In the rows, 128 means zero.
Each row is followed by its class.
[198 187 166  88 199 129 176 130 118 116 132 145 120 139 128 112 122 119
  87 176  80 103  95 115 136 105 149 130 140 147 129 112 135 102 144  94
 166  96 103 113 131 139  91 125  89 132 141 100  98]	<153>
[134 136 126 132 116 124 134 142 131 124 128 135 129 113 130 136 126 131
 139 134 129 113 129 119 102 130 120 132 116 128 157 132 133 138 112 138
 122 116 118 148 134 129 114 120 104 130 127 143 130]	<54>
[128 125 126 120 116 121 142 143 131 131 146 141 126 113 132 134 136 135
 138 132 120 154 148 113 106 138 112 133 110 122 166 141 136 158 122 151
 111 108 122 150 131 130 114 119 105 124 124 145 136]	<18>
[160 141 146 108 127 120 148 142 120 130 138 138 122 118 141 127 133 131
 130 137 107 129 137 114 109 132 136 139 108 135 143 130 139 144 125 131
 124 104 120 133 130 126 105 124  93 131 133 135 129]	<166>
[ 78 129 111 132 165 156 107 105 150 108 137  94  93 142 128 102 118 135
 101 108 125 118 118  83 152 112 141 137 152 114  93  95 127 143 149 113
 152 166 162 124 143 128 151 115 122 154 145 104 128]	<121>
[ 77  72 110 118  85 130 123 140 130 123 105 120 100  96 132 116 165 148
 130  96 145 175 150 115 178 145 121 121 108 115 128 125 112 172 139 131
 123 155 141 113 105  99 122 127 135 133 115 120 130]	<48>
[111 134 110 148 135 138 123 126 140 121 120 104 122 126 133 109 119 124
 135 112 133 104 122 122 126 137 148 136 131 132 102 120 138 132 123 114
 143 147 128 130 149 130 151 131 134 135 124 137 140]	<48>
[127 164 128 117 149 127 158 141 137 121 119 108 115 117 152  89 121 122
 129 135 113 112 128 100 119 143 155 139 113 148 105 128 157 142 142 106
 147 119 113 126 149 140 138 134 112 141 130 127 130]	<18>
[156 171 154 103 168 119 173 137 119 118 135 163 110 127 131 135 128 129
 117 179 105 124 116 128 121 105 109 127 129 128 168 118 124 110 129 109
 148 108 116 122 128 130 120 114  86 141 127 123 116]	<184>
[112 123 129 130 155 146 101 102 125 114 120 123 125 152 112 120 122 127
  98 127 139 127  97 137 166 109 130 115 169 123  99 108 120  85 137 110
 153 166 156 109 116 126 151 125 152 128 134  92 127]	<121>
[177 131 129 142 125 124 107 121 119 132 159 129 166 157 114 143 107 114
 138 114 127 105 108 157  84 126 140 139 148 142 120 127 142  89 102 150
 111 116 142 158 143 147 129 137 129 106 134 138 136]	<83>
[170 123 135 133 128 129  90 110 118 136 162 141 158 154 106 164 105 121
 130 124 124 129 115 147  88 117 121 129 151 126 143 128 124  91 101 164
  99 111 149 155 130 138 118 125 140 103 140 136 146]	<76>
[ 79 122 121 127 134 149 103 113 124 124 131 118 123 152 125 118 119 140
 110 126 131 176 137 116 150 130 124 127 140 110 103 123 130 127 157 122
 134 148 149 120 128 131 161 117 166 135 134 105 136]	<24>
[103 111 124 130 121 140 104 117 125 131 138 140 126 140 119 146 129 131
 118 134 131 157 133 131 135 122 115 120 134 117 144 132 117 123 133 141
 121 131 144 128 123 125 128 116 144 130 130 123 134]	<114>
[ 79  65  88 155  66 131 105 137 140 128 104 106 128 102 120 128 143 133
 158  75 167 143 146 139 146 150 126 127 121 122 121 149 122 162 111 146
 103 162 142 129 116 111 134 141 160 117 114 147 146]	<76>
[143 165 147 121 164 126 172 129 134 122 141 170 106 120 128 152 132 128
 117 188 116 118 124 120 116  99  85 118 134 117 196 116 112 123 119 119
 156 102 111 132 121 123 111  99  72 146 125 126 117]	<71>
[ 85  88 113 142  77 136 115 129 123 139 111 139 134 123 122 141 143 130
 142 127 163 174 150 155 160 142 108 111 124 117 142 151 124 137 125 131
 113 145 127 120 103 116 141 127 173 119 117 133 138]	<71>
[160 115 144  98 137 125 133 126 120 122 133 125 125 138 127 116 141 130
  95 107 112 124 106 122 161 110 137 135 146 141 107 104 120 110 141 128
 137 127 147 125 114 128 101 135 100 131 139  91 109]	<83>
[117 112 128 128 118 132 102 117 124 125 136 139 127 135 121 145 129 134
 125 121 132 146 131 129 126 126 116 125 134 116 138 123 120 124 121 143
 121 138 149 129 118 120 124 113 135 129 132 125 138]	<166>
[168 152 155  89 178 134 133 125 120 122 159 119 113 150 133 101 123 135
  85 128  87 125 114 100 140 110 154 149 139 135  98  96 142 113 146 124
 140 114 141 134 141 141 123 126  89 137 145  95 119]	<48>
[183 158 152  89 126 129 142 141  96 149 143 128 146 144 152 110 122 130
 129 142  91 162 147 129 103 144 164 152 100 149  97 129 168 125 147 122
  95  81 127 142 151 162 131 146 129 113 155 123 127]	<184>
[119 119 131 113 163 139 108 104 128 109 157 117 105 161 118 119 123 138
  77 104 112 131 109  96 149  97 125 140 165 111 116  91 117 115 149 137
 135 149 164 133 130 128 126 112 110 141 145  88 125]	<24>
[150 170 148 104 155 125 173 136 127 121 113 131 116 115 150 107 132 126
 115 157 108 110 122 112 144 126 144 130 119 146 121 125 142 131 140  91
 162 113 106 107 130 127 117 125  88 149 132 119 116]	<166>
[144 137 129 130 142 130 137 129 125 120 127 120 131 137 128 116 121 123
 115 118 124 101 105 125 137 122 141 133 146 132 122 123 139 118 125 115
 139 136 123 126 135 127 131 133 115 129 128 125 123]	<24>
[178 112 136 114 138 129 108 126 116 124 163 126 143 152 114 132 123 124
  99  99 112 106 100 135 128 107 148 145 154 140 119 117 139  97 118 151
 105 125 147 145 134 136 108 134 105 116 140 114 124]	<114>
[ 67  80 101 150  95 144  81 118 134 131 132 119 116 125 121 139 135 141
 139  97 148 167 150 121 134 142 116 122 124 103 131 127 114 157 124 150
 114 155 155 138 125 113 142 116 163 130 122 139 149]	<48>
[195 140 171  69 156 120 141 133 102 132 167 148 134 145 130 122 132 134
  84 141  85 154 120 114 137 112 131 139 134 139 134 118 144 105 145 145
 111  87 138 138 119 144  92 128  87 118 146  96 115]	<18>
[125 137 159  94 133 125 168 145 110 134 123 174 115 120 138 132 146 146
 109 186 104 197 145 128 154 124  85 110 109 113 172 138 110 138 160 115
 134  94 115 114 101 122 106 114 106 141 123 109 119]	<24>
[176 156 141 132 133 111 162 142 127 127 145 144 129 122 128 135 123 116
 138 149 120  95 118 140  90 123 123 138 124 139 164 132 140 117  99 128
 128 106 107 147 137 134 112 128  86 117 122 146 129]	<71>
[135 152 157  73 154 128 180 148 119 129 120 137  95 115 151 100 148 137
  93 162  88 157 136  97 169 123 133 132 102 144 134 126 133 145 172 101
 152  96 114 105 125 136 106 129  73 164 134 100  97]	<114>
[ 90 117 134 139 113 118 133 118 123 125 130 199 125 111 113 185 148 138
 137 182 153 175 135 158 124 127  41  91 131  96 227 147  81 115 117 153
 124 120 129 122  92 104 119  88 127 127 105 143 137]	<18>
[116 141 116 137 149 140 122 109 129 112 115 114 119 137 130 119 118 119
 115 119 138  84  97 131 151 113 142 125 157 135 101 110 131 101 125 101
 156 157 138 112 138 126 141 128 140 141 133 119 126]	<184>
[114 179 138 103 178 150 132 113 126 126 150 109 106 154 150 104 105 132
 105 147  94 138 136  91 130 120 156 143 131 127  94 109 156 137 159 103
 147 119 135 128 158 151 153 120 126 155 155 113 129]	<184>
[140 169 116 142 157 139 146 134 145 127 138 108 128 132 143 112 107 114
 133 131 112  82 121 105 100 129 166 146 127 144 118 133 161 143 121 113
 143 120 107 141 168 142 138 134 103 144 133 151 132]	<114>
[133 154 144 113 151 142 132 123 126 139 138 133 127 133 136 122 117 129
 122 163 105 157 141 109 127 131 134 122 124 122 127 131 138 137 147 110
 137 108 126 125 131 142 130 124 130 131 142 123 127]	<121>
[ 67 114 104 155 112 138 116 112 132 124 107 168 130 122 108 169 134 127
 147 166 156 167 136 159 143 132  77  87 136  99 177 144  98 126 124 123
 144 141 126 113 102 114 139 102 178 136 113 142 137]	<153>
[146 163 141 130 135 139 136 130 114 146 110 133 152 126 145 124 114 114
 145 169 124 129 130 137 118 147 146 113 120 142 120 150 149 119 134  96
 137 101 110 117 133 142 142 137 148 128 136 141 133]	<121>
[118 145 133 127 139 144 114 118 124 136 146 145 133 148 129 145 116 127
 122 159 117 157 135 125 117 125 123 121 132 123 141 136 130 121 139 133
 125 112 133 131 137 138 140 115 141 136 137 129 136]	<114>
[188 137 164  91 142 126 121 125 106 140 154 149 143 147 124 141 119 128
 110 146  99 151 121 133 120 117 131 131 137 136 135 127 128  95 129 144
 108  89 138 136 117 140 103 131 117 113 145 112 130]	<76>
[ 65  70 105 148  63 142  90 121 122 142 107 140 139 124 117 147 143 130
 147 127 169 198 159 156 163 149 101 101 122 109 135 154 112 137 130 135
 106 149 141 116  94 117 137 124 207 113 119 128 143]	<71>
[161 149 146 107 167 134 121 113 133 123 148 132 125 147 116 129 108 125
 104 141 102 119 109 114 127 102 133 134 153 126 124 107 122 103 127 130
 138 119 139 131 128 136 111 124 112 125 142 110 126]	<76>
[113 103 129 126 113 127 130 131 126 131 113 157 124 112 118 146 148 135
 130 151 135 167 138 140 152 128  95 103 123 112 164 133  99 133 127 125
 134 129 124 118 100 108 111 116 138 125 113 128 128]	<48>
[188 173 149  97 174 123 145 137 136 118 160 107 117 134 136  99 106 132
 102 123  75  84 112  83 100 109 158 166 125 142 112  97 152 133 126 128
 137 106 123 153 161 155  97 130  61 133 152 116 115]	<54>
[199 135 154 106 128 101 165 150 105 129 147 144 135 115 130 132 139 129
 120 129 102 113 118 131 105 122 121 140 118 139 163 133 135 125 116 141
 115  90 111 147 127 129  81 132  67 116 127 132 116]	<24>
[125 120 125 143 114 134 117 110 118 131 114 143 143 137 120 145 128 116
 123 141 157 123 113 164 154 122 113 106 151 132 132 136 122  91 117 118
 137 138 128 115 112 123 134 126 157 122 124 121 131]	<71>
[ 91 137 117 129 111 129 146 138 138 132 108 140 122  99 142 126 132 128
 151 160 131 164 156 113 124 153 113 112 101 122 152 148 128 162 139 118
 135 116 110 121 125 129 125 120 144 133 118 144 137]	<18>
[ 50  94  91 161  70 124 134 132 143 128  61 140 128  84 128 136 150 121
 171 143 178 159 147 150 158 159  95  87 107 119 155 158 104 157 124 108
 142 157 110  99 102 108 137 132 190 123  96 154 137]	<18>
[ 61 144  85 178 140 142 134 123 159 112 121 137 110 119 120 147 116 123
 158 145 150 105 132 125  99 133 105 120 131 104 173 137 125 157 102 123
 157 150 113 139 144 116 151 101 130 153 111 169 142]	<153>
[ 33  96  71 181  73 148  85 122 150 125  88 112 139 114 121 138 123 128
 167 107 186 133 146 139 142 153 115 116 125 111 123 144 122 147 114 123
 131 179 130 128 128 120 177 125 196 130 109 157 146]	<54>
[135 144 129 129 160 145 101 104 139 126 149 129 134 153 114 139 100 124
 118 139 116 128 117 117 117 112 129 129 155 119 122 115 124 107 123 136
 134 126 145 136 135 139 131 119 139 127 142 121 138]	<76>
[187 125 144 104 131 130 124 132 108 136 119 106 147 133 138  97 129 115
 111 107 108 107 109 130 153 135 179 136 133 158  71 119 146 107 138 108
 125 115 127 120 131 141 109 156 136 113 140 110 121]	<48>
[121 117 123 131 105 128 136 132 128 131 129 120 120 119 133 122 135 127
 133 118 135 132 139 130 133 135 129 133 118 131 131 135 139 144 121 130
 124 128 123 133 128 127 120 128 124 126 129 132 132]	<71>
[222 152 175  85 165 120 137 118 106 135 157 169 155 151 108 154 115 122
  96 169  94 131 101 143 124  91 116 124 158 136 148 117 115  66 123 136
 119  84 132 130 108 138  84 127  98 107 144 105 115]	<76>
[174 137 137 117 122 114 142 146 124 130 145 119 134 123 138 118 130 127
 137 109 107 116 134 118  91 137 154 156 110 144 119 126 154 139 117 140
 111 111 126 150 144 144 114 134  93 119 134 138 132]	<166>
[138 144 130 116 140 125 157 135 121 122 114 134 119 118 141 124 134 121
 125 140 121 109 118 121 140 118 130 126 130 138 132 122 127 124 137 103
 138 125 122 116 127 127 120 129 115 142 132 124 120]	<184>
[ 70 103  77 167 106 140 108 124 157 110 118  61 112 117 134  97 119 126
 151  52 156  89 129  99 118 149 171 155 124 135  82 119 153 168 115 131
 143 178 143 139 161 123 156 139 137 138 124 143 135]	<83>
[171 119 148 110 108 112 156 151 107 139 110 148 136 103 138 129 150 124
 133 143 122 131 127 144 140 138 128 119 110 144 149 140 121 127 124 119
 122 101 107 120 111 117  95 139 108 119 118 135 121]	<48>
[183 138 129 119 131 119 151 140 116 120 107  97 132 123 146  91 128 106
 122  91 124  47  92 133 148 128 188 144 138 169  77 120 163 107 120  97
 134 135 117 119 142 135 118 163 114 122 135 125 118]	<184>
[133 104 123 125 101 121 130 142 118 133 138 125 133 123 127 128 138 135
 132 104 125 146 139 126 127 137 126 137 120 121 141 138 137 149 126 144
 104 125 127 142 124 126 117 133 119 117 127 137 130]	<24>
[ 98 138 117 134 142 150 105 110 140 123 137 117 127 148 132 128 117 130
 121 124 125 138 134 106 125 128 136 131 137 120 105 115 135 134 141 125
 132 140 152 130 140 136 153 113 145 145 143 121 141]	<166>
[159 135 136 116 129 122 134 135 126 122 133 107 118 121 143 106 128 126
 125 101 110  98 123 105 113 134 163 151 115 144 107 117 149 141 122 127
 128 123 132 135 143 130 107 136  98 130 140 128 129]	<166>
[136 122 143 104 131 134 121 123 118 128 141 131 124 143 129 123 129 135
 107 127 114 157 125 121 146 122 132 129 134 130 119 118 126 121 144 131
 132 121 147 125 119 129 117 127 121 131 138 103 120]	<83>
[103 130 122 126 147 137 126 119 126 120 136 131 111 133 125 128 129 134
 116 133 118 141 129 122 136 123 122 127 132 117 131 122 128 135 137 128
 143 128 136 129 127 130 124 111 128 144 133 118 127]	<153>
[114 118 120 139 108 125 130 125 126 125 115 146 135 117 126 146 138 128
 140 135 144 135 132 147 131 131 109 115 128 124 148 138 121 126 116 126
 131 135 126 122 114 118 126 117 130 131 120 138 136]	<166>
[147 120 138 119 108 134 113 130 106 148 127 120 148 132 137 120 128 124
 134 125 123 155 137 135 131 148 151 125 120 139 104 143 147 126 139 124
 106 112 135 128 125 142 131 144 155 113 142 125 134]	<121>
[121 131 122 127 126 143 107 115 114 133 126 100 145 147 140 106 114 125
 116 108 126 135 126 125 146 142 158 133 137 136  75 130 152 121 150 113
 126 130 137 123 141 142 151 139 163 128 141 115 134]	<24>
[ 77 146 110 137 137 142 144 125 144 117  98 118  99 113 144 112 124 126
 139 144 133 120 134 109 148 132 133 120 123 122 121 124 126 153 139  89
 161 151 118 104 137 121 142 122 145 150 126 134 129]	<184>
[158 149 141 111 146 129 127 128 119 125 157 118 114 138 141 120 116 127
 121 120  99 110 123 105 102 123 152 149 124 134 123 114 146 132 126 132
 120 113 139 145 154 141 118 130 106 131 146 131 130]	<184>
[ 99 148 117 143 124 138 142 129 139 129 115 133 123 121 140 128 119 124
 149 151 136 133 137 122 116 141 126 118 117 128 144 139 133 148 128 113
 152 123 116 124 137 122 141 122 127 148 123 146 134]	<83>
[147 116 127 137 110 123 136 132 124 129 125 141 134 126 119 140 134 118
 128 126 145 106 114 150 139 120 119 123 140 133 150 134 129 110 103 129
 126 132 120 130 114 119 115 129 118 117 120 132 128]	<71>
[162  96 163  82 120 125 113 122  82 136 126 142 143 150 125 123 142 135
  81 124 115 176 115 145 185 117 128 120 143 135 103 125 123  87 159 125
 113 118 151 106  94 128 112 133 149 111 142  75 115]	<24>
[203 148 154 103 170 126 121 119 121 116 168 120 132 159 123 119 115 124
  89 104  93  80  93 113 117 100 161 157 156 143 106  97 150  96 113 138
 129 123 146 145 143 140 103 129  78 120 150 108 123]	<166>
[130 127 113 142 113 125 144 136 143 121 107 120 129 109 130 118 126 117
 147 120 136  98 118 130 130 137 138 123 127 140 126 129 126 139 116 110
 151 136 116 122 131 123 113 138 118 129 119 140 124]	<83>
[  4 122  72 180 120 154 100 111 171 103 105  97  94 120 131 118 117 138
 154 110 165 135 150 100 125 145 123 130 125 100 115 120 124 174 126 115
 162 197 143 120 147 113 185 104 166 158 116 146 154]	<166>
[110 103 122 150 106 134 103 116 118 134 112 152 143 126 111 159 132 124
 141 143 158 147 123 161 136 131  98  96 143 115 156 145 108 106 114 129
 125 141 139 118 104 114 135 120 164 117 119 135 138]	<121>
[176 146 124 130 118 121 139 142 122 126 114  95 150 117 144 100 118 114
 133 103 126  61 107 130 118 139 174 147 122 167  87 130 164 118 114 113
 126 116 109 139 152 146 114 152 112 121 137 135 123]	<54>
[137 126 151  99 147 130 135 112 110 125  97 147 134 137 127 117 141 127
  85 152 131 144 103 143 196 114 115 102 153 141 109 124 118  79 156  98
 153 131 138  87  95 118 130 122 150 130 133  78 118]	<18>
[101  92 130 111  97 123 128 134 122 133 133 155 119 110 117 152 148 149
 133 137 133 206 158 132 146 126  85 119 115 106 171 142 102 151 131 156
 110 120 134 131  97 114 108 113 125 127 122 126 134]	<76>
[136 129 142 115 121 125 142 133 109 132 108 140 132 124 136 125 135 127
 120 144 126 145 126 137 147 135 123 114 124 131 137 138 128 120 142 109
 134 117 118 110 114 122 123 132 136 128 125 119 123]	<24>
[185 146 168  97 161 133 116 106 107 130 163 147 133 167 120 137 116 122
  80 148 104 123  99 135 142  96 127 127 162 134 127 107 131  70 129 131
 132 109 146 128 119 139 108 120 111 120 149  90 121]	<71>
[130 113 135 118  88 112 165 149 116 139 113 153 122  94 136 137 153 130
 142 151 137 159 153 145 139 139 104 116 100 130 174 152 125 150 122 126
 124 110  99 124 104 118  99 126 113 123 115 137 126]	<71>
[150 137 120 138 150 131 126 116 141 110 138  98 115 138 129 110 117 112
 107  97 127  55  92 111 127 108 153 144 156 143 104  97 138 112 114 120
 142 148 138 137 145 131 119 131 102 133 139 115 125]	<71>
[172 101 125 136  92 110 122 136 119 122 116 112 141 112 131 120 137 115
 138  75 136  74 106 143 121 140 156 139 126 153 108 127 139 115 102 135
 114 139 130 133 126 121  99 149 115 104 128 137 129]	<166>
[165 126 147  91 134 111 166 154 108 123 130 135 112 112 136 106 151 133
 115 125  98 133 125 127 138 129 141 143 110 143 128 124 137 133 140 125
 126 104 120 128 118 137  93 134  86 130 131 111 110]	<153>
[135 154 129 126 154 141 133 121 135 129 136 138 135 141 124 135 109 125
 127 152 123 130 123 125 125 119 128 127 144 126 137 131 134 118 123 122
 137 119 123 129 132 131 141 121 123 135 133 133 136]	<76>
[143 117 123 112 106 113 168 159 138 127 106 106 113  87 147 102 145 127
 144 102 121 113 135 107 133 140 150 145 100 150 120 130 132 165 129 121
 122 117 114 127 127 125  96 148  90 136 126 135 126]	<76>
[122 120 118 124  95 107 162 159 131 127 115 126 119  86 145 114 147 130
 156 120 130 141 149 119 109 156 125 136  90 138 148 146 137 166 124 134
 116 117 110 138 130 128 115 134 109 123 112 149 134]	<18>
[134 150 137 126 146 127 152 134 126 128 139 148 127 130 126 139 126 132
 123 156 117 137 130 121 117 121 109 127 131 115 170 134 129 134 125 123
 138 116 113 134 129 125 126 116 102 134 122 138 124]	<24>
[149 122 119 138 114 116 167 150 134 117  91 116 131 104 135 106 139 112
 139 110 144  68  98 143 159 133 149 125 134 156 121 137 135 123 112  99
 154 141 104 112 120 114 111 150 100 133 110 136 114]	<83>
[165 142 163  87 151 131 132 126 110 133 164 149 135 158 124 128 126 139
  98 149  94 179 127 129 130 114 126 136 137 130 126 116 131 102 149 139
 126 100 146 137 122 148 119 124 106 125 143  95 116]	<83>
[183 107 150 113 121 133  92 111 105 139 160 141 158 163 111 148 120 120
 103 122 121 139 110 154 136 112 129 125 157 134 119 120 129  78 120 151
  98 117 151 136 115 141 107 133 150  95 145 102 127]	<71>
[ 86 146 106 148 135 135 151 132 149 123 108 138 118 112 135 137 128 120
 142 158 138 118 134 120 123 127 113 115 125 123 158 140 118 148 132 108
 148 134 108 120 134 122 138 115 119 157 118 148 132]	<114>
[206 141 157 102 138 106 136 133 104 130 158 152 154 138 122 137 125 119
 113 140 105 121 108 145 100 120 124 134 138 146 140 126 137  83 119 149
 105  92 132 148 126 149 100 131 103 101 135 119 125]	<18>
[164 158 148 119 147 137 120 118 114 140 160 163 159 158 120 159 113 128
 122 167 111 153 132 141 103 121 118 125 142 122 152 134 141 102 122 138
 116 100 130 141 129 144 135 111 126 124 139 135 137]	<166>
[115 122 118 139 103 122 153 140 132 129 115 138 128 106 133 134 138 129
 152 136 141 136 138 139 125 140 114 121 113 131 156 145 124 147 118 126
 139 121 114 128 124 118 117 127 111 136 115 147 126]	<83>
[105 118 104 144 100 135 134 139 119 135  97 131 143 115 133 126 136 118
 154 131 148 137 138 152 143 154 139 114 117 135 124 156 143 141 129 111
 128 128 110 118 121 128 142 136 167 133 119 148 133]	<153>
[ 98 102 115 143 110 135 107 116 139 128 122 153 131 122 104 163 130 134
 141 142 146 167 136 143 131 123  86 107 139 103 167 136  93 126 113 145
 126 139 138 127 105 115 121 112 156 119 118 135 142]	<76>
[ 51 147 103 159 163 145 140 114 155 102  99 131  93 114 127 124 117 128
 128 163 155 114 113 112 155 112 104 102 152 108 147 123 112 136 128  88
 188 179 124  99 122 102 158 106 128 162 112 127 131]	<121>
[123  99 132 113 107 134 114 129 113 133 120 127 128 132 128 123 140 130
 112 114 126 153 127 136 160 130 138 124 128 136 110 132 127 120 145 131
 116 130 140 114 116 129 118 135 144 125 134 109 125]	<114>
